Here is a tiny trained network, its code and every weight. The questions are about switching its units off for an input and a target symbol, where a switched-off unit gives its printed mean instead of its output.

import numpy as np


def w(rows, s, z=0):
    codes = np.array(rows[::2]) - 128.0
    scale = np.full(codes.shape[1], s)
    scale[-1] = z or s
    return codes * scale


def f(y):
    return np.maximum(y, 0)


def softmax(a):
    e = np.exp(a - a.max(-1, keepdims=True))
    return e / e.sum(-1, keepdims=True)


def log_softmax(a):
    a = a - a.max(-1, keepdims=True)
    return a - np.log(np.exp(a).sum(-1, keepdims=True))


def net(x, mask):
    ids = ['δζθτφψω'.index(c) for c in x.split()]
    T = len(ids)
    res = E[ids] + P[:T]
    u = 0
    for l in range(2):
        q, k, v = (res @ M[l].T for M in (Q, K, V))
        z = softmax(np.where(np.tri(T) > 0, q @ k.T / 4**0.5, -1e9)) @ v
        res = res + np.where(mask[u], z, O[l][:, -1]) @ O[l][:, :-1]
        u += 1
        y = f(res @ A[l][:, :-1].T + A[l][:, -1])
        res = res + np.where(mask[u : u + 12], y, B[l][:, -1]) @ B[l][:, :-1]
        u += 12
    return log_softmax(res[-1] @ U[:, :-1].T + U[:, -1])


Q, K, V, O, A, B = {}, {}, {}, {}, {}, {}
E = w([
[139,125,143],'δ',
[5,113,169],'ζ',
[85,96,150],'θ',
[111,77,171],'τ',
[144,132,132],'φ',
[75,85,139],'ψ',
[2,79,91],'ω',
],0.011)
P = w([
[169,53,137],'0',
[112,195,176],'1',
[195,73,255],'2',
[208,172,67],'3',
[193,44,223],'4',
[187,188,65],'5',
[219,50,232],'6',
[200,190,121],'7',
],0.0092)
Q[0] = w([
[89,99,122],'0.h0',
[248,105,130],'0.h0',
[146,110,106],'0.h0',
[112,79,127],'0.h0',
],0.013)
K[0] = w([
[168,2,54],'0.h0',
[43,200,140],'0.h0',
[88,66,120],'0.h0',
[157,195,227],'0.h0',
],0.0067)
V[0] = w([
[104,176,125],'0.h0',
[88,13,253],'0.h0',
[15,138,105],'0.h0',
[116,150,6],'0.h0',
],0.0072)
O[0] = w([
[112,33,188,102],'0.h0',
[254,219,224,254],'0.h0',
[82,154,154,106],'0.h0',
[56,87,165,47],'0.h0',
],0.0079,0.0072)
A[0] = w([
[63,99,91,7],'0.n0',
[54,74,118,3],'0.n1',
[170,200,162,65],'0.n2',
[249,204,164,91],'0.n3',
[186,155,98,157],'0.n4',
[172,98,167,90],'0.n5',
[90,142,151,22],'0.n6',
[157,167,203,193],'0.n7',
[103,114,64,70],'0.n8',
[94,89,169,211],'0.n9',
[183,165,135,165],'0.n10',
[71,99,154,84],'0.n11',
],0.011,0.006)
B[0] = w([
[60,58,213,128],'0.n0',
[142,209,25,128],'0.n1',
[61,101,108,179],'0.n2',
[28,113,200,250],'0.n3',
[73,168,98,174],'0.n4',
[137,3,47,164],'0.n5',
[77,72,162,128],'0.n6',
[194,134,91,215],'0.n7',
[123,209,122,128],'0.n8',
[196,255,133,140],'0.n9',
[144,139,9,194],'0.n10',
[228,55,122,128],'0.n11',
],0.0063,0.022)
Q[1] = w([
[19,109,152],'1.h0',
[12,2,122],'1.h0',
[146,90,222],'1.h0',
[117,59,218],'1.h0',
],0.007)
K[1] = w([
[89,66,165],'1.h0',
[121,148,202],'1.h0',
[213,108,189],'1.h0',
[166,1,118],'1.h0',
],0.0098)
V[1] = w([
[187,172,109],'1.h0',
[149,47,157],'1.h0',
[120,80,254],'1.h0',
[76,206,149],'1.h0',
],0.0073)
O[1] = w([
[198,198,87,255],'1.h0',
[4,17,97,38],'1.h0',
[97,181,125,19],'1.h0',
[148,75,169,165],'1.h0',
],0.011,0.00082)
A[1] = w([
[67,222,94,127],'1.n0',
[71,137,141,103],'1.n1',
[117,91,164,172],'1.n2',
[169,173,191,153],'1.n3',
[110,67,127,149],'1.n4',
[159,180,223,143],'1.n5',
[67,181,55,165],'1.n6',
[95,41,128,139],'1.n7',
[186,78,152,71],'1.n8',
[23,249,87,88],'1.n9',
[23,80,49,2],'1.n10',
[135,143,92,32],'1.n11',
],0.012,0.0053)
B[1] = w([
[75,1,174,241],'1.n0',
[70,247,45,133],'1.n1',
[160,161,184,192],'1.n2',
[141,164,127,254],'1.n3',
[148,117,206,196],'1.n4',
[169,171,68,242],'1.n5',
[20,56,98,223],'1.n6',
[238,90,176,212],'1.n7',
[101,134,147,166],'1.n8',
[50,18,134,225],'1.n9',
[211,132,216,143],'1.n10',
[72,138,223,130],'1.n11',
],0.0066,0.0038)
U = w([
[1,24,44,162],'δ',
[160,243,186,93],'ζ',
[130,126,77,5],'θ',
[157,32,237,175],'τ',
[118,83,46,134],'φ',
[126,183,98,92],'ψ',
[173,202,41,205],'ω',
],0.0077,0.0027)

Each question gives the input, a string of symbols that net reads in full, and the target symbol t.
The units are the heads (4 rows each of Q, K, V and O) and the neurons (one row each of A and B). Each row of codes is followed by its name. A weight is (code - 128) times the scale printed after its matrix; where a second scale follows, it is the last column's (O, A, B and U).
mask holds one flag per unit, layer by layer, with each layer's heads first. A switched-off unit (its flag False) gives its mean, the last column of its rows in O or B, instead of its output. The means were averaged over made-up inputs and are rounded, as every weight is.
A unit's drop is (log p(t) with every unit on - log p(t) with that unit switched off) / (log p(t) with every unit on - log p(t) with every unit switched off).
The circuit of an input: a set's keep is (log p(t) with only the set's units on - log p(t) with every unit switched off) / (log p(t) with every unit on - log p(t) with every unit switched off). Starting from the 12 units with the biggest drops (on a tie, the unit counted first), units are removed one at a time, each time the one whose removal leaves the highest keep (on an exact tie, the one counted first), for as long as the keep stays at least 0.8.
circuit, biggest first: the units of the circuit, biggest drop first
top k neurons: the k neurons with the biggest drops, biggest first
k most important neurons of layer l: the k neurons of layer l with the biggest drops, biggest first
drop when u is switched off: that unit's drop, to one decimal
input τ τ φ θ τ τ τ ψ, target δ: 3 most important neurons of layer 0 -> 0.n9, 0.n3, 0.n7
input ζ τ τ τ τ θ, target δ: circuit, biggest first -> 1.n9, 1.n6
input ζ τ φ δ, target δ: top 2 neurons -> 0.n3, 0.n9
input ζ τ ω φ, target δ: 4 most important neurons of layer 0 -> 0.n3, 0.n9, 0.n2, 0.n4
input ψ θ φ ψ τ τ φ ζ, target δ: most important neuron of layer 0 -> 0.n9
input φ ψ ζ, target ζ: top 2 neurons -> 0.n9, 0.n10
input φ δ τ ζ ω, target ω: circuit, biggest first -> 0.n3, 0.n9
input ψ τ τ τ, target δ: top 2 neurons -> 0.n3, 0.n4
input τ τ φ τ τ τ τ θ, target δ: 2 most important neurons of layer 0 -> 0.n3, 0.n9
input θ τ ψ ψ, target δ: top 3 neurons -> 0.n7, 0.n9, 1.n6
input φ τ δ δ, target δ: top 2 neurons -> 0.n7, 0.n9
input θ θ θ τ φ φ, target δ: 2 most important neurons of layer 0 -> 0.n7, 0.n9
input φ τ τ τ τ τ, target δ: drop when 0.n4 is switched off -> 0.1
input φ φ ω, target ω: drop when 1.n5 is switched off -> 0.1
input φ ψ φ τ τ τ θ ζ, target δ: drop when 1.n6 is switched off -> 0.2
input ψ ψ τ τ ζ, target ζ: drop when 0.n9 is switched off -> 0.3
